Each row has a name. Each question is about the rows just above it.

[ 15.1  34.0  18.7   7.6 -36.0 -12.9  26.3 -42.8 -44.0   4.1  -9.2  65.7
 -22.0  16.4  -4.2  40.4  60.7   7.2  -0.2  64.5]  (156)
[ -4.6 -15.8  17.8  17.7 -17.6 -11.2  10.7 -20.7 -19.1  31.2  15.9  31.2
 -15.4  62.5  13.8   6.8   8.5  16.4  13.5 -14.2]  (113)
[ -6.7 -22.6   1.5   1.9  31.0  -9.5  -7.4  33.1  41.3  -0.4  -9.1  65.7
 -15.4  62.5  13.7 -13.4 -23.0  22.7  15.6 -23.7]  (158)
[-20.1 -48.5   9.9   4.6  17.8 -11.5  -7.7  16.2  25.8  18.3  46.0  -4.4
  -3.0  35.3  38.4 -14.7 -20.4  28.3  14.8 -43.3]  (163)
[-20.9 -39.1  15.9  -9.7   1.7 -15.7  -0.5  -7.0   5.0   3.0  37.6  41.0
 -12.2  32.2  32.8   8.9  23.8  30.4   0.0   5.3]  (98)
[  1.8   1.9  16.0   8.7 -17.5 -12.1  13.9 -22.1 -19.8  13.1  10.8  39.4
 -15.4  29.9  11.0  18.7  28.2  14.7   6.6  19.8]  (58)
[ 53.1  91.8   9.2  47.4 -40.2  -2.6  38.7 -32.3 -50.0  26.9 -38.9   5.1
 -13.6  -6.1 -29.3  29.3  18.8 -19.3  25.0  40.7]  (102)
Among the named rows, does one hold [ 38.7 -32.4 -50.0  26.9 -38.9] next to each other, in this order? : no
The rest of the row after [-15.4  62.5  13.8]: : [  6.8   8.5  16.4  13.5 -14.2]
Is [-9.7  1.8] printed in one of the named rows, side by side and in this order? : no
Go on from [ -9.7   1.7 -15.7  -0.5] to the end of its row. : [ -7.0   5.0   3.0  37.6  41.0 -12.2  32.2  32.8   8.9  23.8  30.4   0.0
   5.3]
After [-9.2 65.7], its row goes on with : [-22.0  16.4  -4.2  40.4  60.7   7.2  -0.2  64.5]
Among the named rows, does one hold [ 25.0 -19.3  18.8] next to each other, in this order? : no

[ 22.5  -6.1  33.6   3.8  26.2  36.1  -2.3  18.4 -33.5  -2.2 -18.6  10.1
  22.2  35.2  13.9  56.2  16.4  25.8  -4.3 -25.6 -11.7  31.8 -27.3  57.8
  29.1  -1.9 -18.4  31.9 -14.2  -1.0  13.2  -5.3  -8.3 -33.5 -11.7]  (15)
[ 21.8 -19.2  42.2  11.5  32.1  40.8  21.6  22.5 -50.2  55.1  50.9  -8.9
  65.6  44.6  24.0  97.0 -22.2  21.0   6.2  64.9 -20.0  47.5  23.1  48.7
  -3.6 -16.1 -43.0  31.1  21.0 -59.3  -3.6 -36.0 -24.8 -27.4 -86.6]  (175)
[ 20.9  18.0  37.4 -30.3 -28.5  -4.7  19.2 -24.8   6.6  33.3  42.4 -37.4
  -9.7   2.1   1.9  46.2 -11.5 -24.4  15.7  31.7  27.8 -44.5   3.3 -23.6
   4.0 -18.7  12.6 -25.7   8.4 -23.1  -2.2   4.7  -0.9  37.7   2.4]  (133)
[ 32.0  59.4  27.6 -37.9  42.4  17.1 -47.2 -59.3  17.6   1.4 -53.9 -47.5
 -74.6  25.5  32.9  17.3 -33.8 -45.5  28.3 -20.0  32.5 -49.8 -46.9  -9.6
  28.1 -42.7  23.1 -39.4 -19.5  11.0 -19.7 -17.6  27.0  29.1  -5.3]  (112)
[ 13.2  33.1  -9.4 -14.4   2.4  -5.7 -18.4 -52.4  -5.1   8.7   3.1 -13.6
 -32.8  -1.1  56.5   3.1 -22.6 -27.6  -2.1  29.9   3.5 -39.2 -23.8 -49.7
  -5.4 -25.7  31.2 -39.7  -5.8  -4.2 -12.1 -39.0  21.7  49.6  10.0]  (9)
[ 41.5  38.2  55.4 -24.5  13.5  40.3 -17.8 -14.1  13.2  46.2  21.0 -46.9
 -42.5  53.9  -3.9  70.4   3.8 -11.4  40.9 -17.1  38.5 -10.8 -38.0  36.9
  39.2 -32.8 -21.1  24.8 -15.8 -46.1 -13.1  -3.1   1.2 -34.8 -32.7]  (186)
[  2.4 -22.4  -0.9   5.5 -10.3  -1.8  33.4  14.5 -56.0 -29.7   1.9  44.4
  65.2  -5.2   7.4  11.8 -36.8  39.2 -66.2  38.5 -19.8  45.7  27.6  13.4
   2.8  -3.0 -24.5   1.8  21.5  11.8   4.7 -27.9  30.7   7.2 -12.2]  (109)
[ -6.6  32.1 -17.9 -10.3  27.5  19.8   5.8 -16.7 -49.0 -34.9 -62.8  20.3
 -50.9  54.2  37.0 -49.0  32.5 -30.4 -61.9 -10.0  -8.3   6.7 -33.5  30.4
   8.2 -35.0  39.2 -22.9 -24.9  42.2  54.8 -20.7  -0.9  37.6  61.1]  (182)
[ -6.4 -26.9 -25.2  17.0   3.0   4.2 -49.3  16.5 -21.1 -13.9 -12.2  14.9
 -21.5  48.4   7.4   0.8  21.8   0.2 -11.8 -53.1 -35.0   0.0  -9.2 -12.2
  11.7 -25.5 -19.8  30.5   4.7  24.2   4.7 -27.8  30.7  41.6  58.7]  (63)
After [-0.9 37.6], its row goes on with : [61.1]
The rest of the row after [  4.7 -27.8  30.7]: : [41.6 58.7]
Among the named rows, does one hold [ 6.6 33.4] next to each other, in this order? : no

[ 75.7   8.8  31.8  30.3 -12.8  13.2  -6.7  21.1  -1.5   0.5   8.4  16.6
 -13.5 -54.9  13.7  37.3 -51.0 -66.8  21.8  74.4   3.5  59.3  14.8 -55.2
 -43.1 -51.3  -4.2  -2.7 -47.3 -35.7 -40.6  -1.5 -13.0  -3.7 -11.4  10.2]  (29)
[ 83.9   8.6  33.2  34.3 -16.0  14.3  53.3 -38.6  98.2  97.0  26.4  16.7
 -14.8 -55.0  13.7  41.0 -56.7 -71.5  24.6  81.3   1.6  63.4  15.4 -62.4
 -46.3 -58.6  -3.0  -2.7 -49.5 -41.2 -43.4  -0.7 -16.0  -3.8 -24.4  52.8]  (56)
[ 24.3  10.3  31.9  30.3  -7.4   0.1  18.8 -19.6  31.0  45.9 -14.8  -8.7
  17.8 -23.2  14.9   7.7 -37.5 -34.3   4.4  34.0 -11.0  40.6   5.6 -22.7
 -16.9 -29.3   0.3  -7.1 -23.5 -11.2 -15.5  -7.0  -5.6  -0.6 -13.6  22.9]  (141)
[-90.9  12.2 -10.6 -36.3   9.4 -31.0 -46.6  22.7 -98.7 -51.3 -14.8  -8.8
  17.8  45.1  11.7 -52.4  -2.3  37.6 -32.9 -58.2 -37.6  -1.1 -16.1  51.2
  36.8  30.5   2.3 -11.6  22.4  45.4  34.4 -13.2  14.7   7.9   5.8 -41.2]  (10)
[ 83.9   8.6  33.1  34.3 -17.4   9.5  -6.7  21.1  -1.5   0.6   8.4 -27.7
  15.2   4.8   8.1   2.3  12.6   0.1  14.3   0.1  -9.0  -8.5  23.8  -9.4
 -17.4  13.5 -20.0 -17.1  10.8  -7.0  -2.4  14.3 -26.3 -11.3 -11.3  10.2]  (138)
After [-6.7 21.1 -1.5  0.6  8.4], its row goes on with : [-27.7  15.2   4.8   8.1   2.3  12.6   0.1  14.3   0.1  -9.0  -8.5  23.8
  -9.4 -17.4  13.5 -20.0 -17.1  10.8  -7.0  -2.4  14.3 -26.3 -11.3 -11.3
  10.2]
After [83.9  8.6 33.2 34.3], its row goes on with : [-16.0  14.3  53.3 -38.6  98.2  97.0  26.4  16.7 -14.8 -55.0  13.7  41.0
 -56.7 -71.5  24.6  81.3   1.6  63.4  15.4 -62.4 -46.3 -58.6  -3.0  -2.7
 -49.5 -41.2 -43.4  -0.7 -16.0  -3.8 -24.4  52.8]
Among the named rows, does one hold [14.3  0.1 -9.0] next to each other, in this order? : yes
Go on from [-14.8  -8.8  17.8] to the end of its row. : [ 45.1  11.7 -52.4  -2.3  37.6 -32.9 -58.2 -37.6  -1.1 -16.1  51.2  36.8
  30.5   2.3 -11.6  22.4  45.4  34.4 -13.2  14.7   7.9   5.8 -41.2]
After [31.8 30.3], its row goes on with : [-12.8  13.2  -6.7  21.1  -1.5   0.5   8.4  16.6 -13.5 -54.9  13.7  37.3
 -51.0 -66.8  21.8  74.4   3.5  59.3  14.8 -55.2 -43.1 -51.3  -4.2  -2.7
 -47.3 -35.7 -40.6  -1.5 -13.0  -3.7 -11.4  10.2]
Go on from [ 26.4  16.7 -14.8 -55.0  13.7] to the end of its row. : [ 41.0 -56.7 -71.5  24.6  81.3   1.6  63.4  15.4 -62.4 -46.3 -58.6  -3.0
  -2.7 -49.5 -41.2 -43.4  -0.7 -16.0  -3.8 -24.4  52.8]
After [-54.9  13.7], its row goes on with : [ 37.3 -51.0 -66.8  21.8  74.4   3.5  59.3  14.8 -55.2 -43.1 -51.3  -4.2
  -2.7 -47.3 -35.7 -40.6  -1.5 -13.0  -3.7 -11.4  10.2]

[  0.4  19.6  58.3 -45.5  -1.4   8.3  42.8 -23.5  10.9 -23.0 -27.5   1.3
  -0.3   9.6  63.5  82.8  21.6 -22.4 -43.4  -1.6   3.7 -31.3 -46.8  46.6
  25.3  18.3   7.4  23.8  12.1  31.9  27.1  31.6  -4.5   8.3  38.4  96.2
  22.7  19.4 -30.7  13.5 -25.3   9.3 -23.5] = (44)
[ 73.2 -15.7 -15.5 -14.5   2.8 -13.4   5.1  32.7 -10.4  16.1  -0.4 -10.2
 -63.0 -11.4  23.3  42.9 -33.9 -34.9   1.4 -37.6  58.1  15.7   7.4   6.9
  12.2  29.0 -42.0   2.1 -34.0  57.6 -55.3  23.2  -0.3   8.3  38.4  96.3
 -26.9 -54.2  19.8  54.2 -34.2 -30.1 -74.8] = (43)
[ -4.1 -13.5  -8.2  42.2  27.4  38.8  -6.4 -10.2  -1.9   1.4  -3.8  -6.9
  -1.6  21.5  -7.3 -19.7  -0.9   4.5  -1.6  -1.1 -11.1  15.2  20.2 -25.4
   1.0  14.9  -1.1   4.8 -12.8  -5.7   4.1  10.3 -19.3  -9.9 -10.7 -22.3
  19.6  -6.7   7.0 -20.6 -24.0   0.0 -13.0] = (80)
[ -0.2   0.4 -19.8  41.5  24.0   3.2   9.2   4.5 -24.3   3.7  27.1  -8.8
  -4.6  20.1  -8.1  -7.0   7.9 -11.1 -12.2  17.7   0.3  10.8  -5.8 -34.4
   9.3  10.6  -4.1   5.0 -32.0 -26.7 -23.1   1.2  -2.7  10.8   5.9  -6.3
  42.6  -2.5  19.8  -7.9  -4.4   8.4  -4.2] = (93)
Among the named rows, does one hold [82.8 63.5  9.6 -0.3  1.3] next to each other, in this order? : no
Is [-46.8  46.7] printed in one of the named rows, side by side and in this order? : no
After [ 8.3 38.4 96.3], its row goes on with : [-26.9 -54.2  19.8  54.2 -34.2 -30.1 -74.8]
Does one of the named rows hold [-10.7 -22.3] side by side, in this order? : yes
Among the named rows, does one hold [-4.6 20.1] next to each other, in this order? : yes
The rest of the row after [ 8.3 38.4 96.2]: : [ 22.7  19.4 -30.7  13.5 -25.3   9.3 -23.5]

[ -8.7   4.3   9.6  14.1 -11.9  18.2   0.7  -1.6 -34.0  17.8   9.3  12.6
  12.7   5.1  24.4   0.6   9.9   2.1  -5.9   2.3   6.9   8.4  -6.5  11.7
   8.7 -26.8  -7.7  13.5  18.9   2.6 -11.3] -> (12)
[ -3.5   6.3   7.2   3.2  32.7  11.7 -26.0  -1.8  27.1   9.6 -11.9 -31.6
   4.7  25.9 -41.0   4.7 -12.3  -2.4  -5.8  10.1  -4.3   3.3  -5.2 -20.8
   7.9  27.7  31.0   4.8  10.6   5.2  -9.9] -> (157)
[-12.8   3.1 -23.3 -16.0  26.6  26.0  49.0 -17.0  79.9  21.5   5.4  16.0
  24.4   4.0 -17.7 -22.2   9.3  -8.9 -10.6  15.2   7.6  10.3  67.0   2.8
   3.2  27.8  31.0   4.8  18.3 -26.1  -4.9] -> (11)
[ -7.2  21.7 -20.7  13.9  -1.7  16.4 -11.2  -0.5 -14.2  -6.3  26.7  32.6
  -0.8   7.0  47.2 -13.1  32.3 -16.1 -10.7  11.7  26.7  10.5  -4.3  24.4
  11.9  -9.7  -2.2  -1.4  -6.1 -14.6  -9.5] -> (17)
[ -6.9   4.6  11.9  13.9  -1.7  16.4 -11.2  -0.4 -24.2  15.7   2.9  -1.2
   9.8  11.4   7.3   3.8   2.8   2.0  -5.4   3.5   3.0   6.7 -11.3   2.4
   8.7 -17.2   1.6  10.5  17.1   5.8 -11.4] -> (88)
[ -6.2   7.1  -4.8  -6.2  31.1  13.0  -0.9  -7.3  42.9  10.8  -4.4 -14.4
   9.3  19.1 -30.1  -4.7  -3.0  -6.0  -7.7  12.3   1.6   5.7  16.1 -11.7
   6.9  38.3  28.1   9.2  10.5  -5.8  -8.2] -> (129)
[ -7.9   5.6   6.1   8.7  -2.0  15.6  -0.7  -2.8 -17.9  15.1   6.5   6.3
  11.0   8.8  12.8  -0.3   7.4  -0.2  -6.3   4.7   6.1   7.7  -3.3   6.5
   8.5 -12.9   0.5  11.5  16.0   1.0 -10.7] -> (3)
Does one of the named rows hold [-6.2 31.1 13.0 -0.9 -7.3] side by side, in this order? : yes
After [27.7 31.0  4.8], its row goes on with : [10.6  5.2 -9.9]
After [ 13.9  -1.7  16.4 -11.2  -0.4], its row goes on with : [-24.2  15.7   2.9  -1.2   9.8  11.4   7.3   3.8   2.8   2.0  -5.4   3.5
   3.0   6.7 -11.3   2.4   8.7 -17.2   1.6  10.5  17.1   5.8 -11.4]

[ 29.6   8.8 -38.7  18.3  -4.6  29.0 -49.8  47.3  14.4  58.0  57.7] = (101)
[ 57.5 -51.7 -58.2  21.7  13.0  50.5  44.8  -7.3 -41.5   8.1 -14.2] = (122)
[-29.6  -4.4  25.7  43.2 -29.3 -22.7 -31.1 -50.2  -1.6  38.3  -0.8] = (53)
[-55.0  47.5  19.5  68.2  77.6 -50.6  13.5  35.9  43.9 -99.2 -29.0] = (69)
[-42.6   1.8   4.5  40.0  -1.2  -8.6 -49.0   1.1  29.0  21.8 -16.8] = (57)
[-34.7  58.7  21.4 -18.6  -4.5  29.0 -49.8  47.3  14.4  58.0 -26.1] = (97)
[ 29.6   8.8 -38.7  18.3  -4.6  29.0 -49.8  47.3  14.4  58.0 -26.0] = (135)
[ -0.1 -67.4 -37.1  68.2  77.5   7.5  17.2  -7.0 -19.1 -16.6 -17.2] = (130)
The rest of the row after [40.0 -1.2]: : [ -8.6 -49.0   1.1  29.0  21.8 -16.8]
After [ -0.1 -67.4], its row goes on with : [-37.1  68.2  77.5   7.5  17.2  -7.0 -19.1 -16.6 -17.2]
Go on from [68.2 77.5] to the end of its row. : [  7.5  17.2  -7.0 -19.1 -16.6 -17.2]
Go on from [ 43.2 -29.3 -22.7 -31.1] to the end of its row. : [-50.2  -1.6  38.3  -0.8]

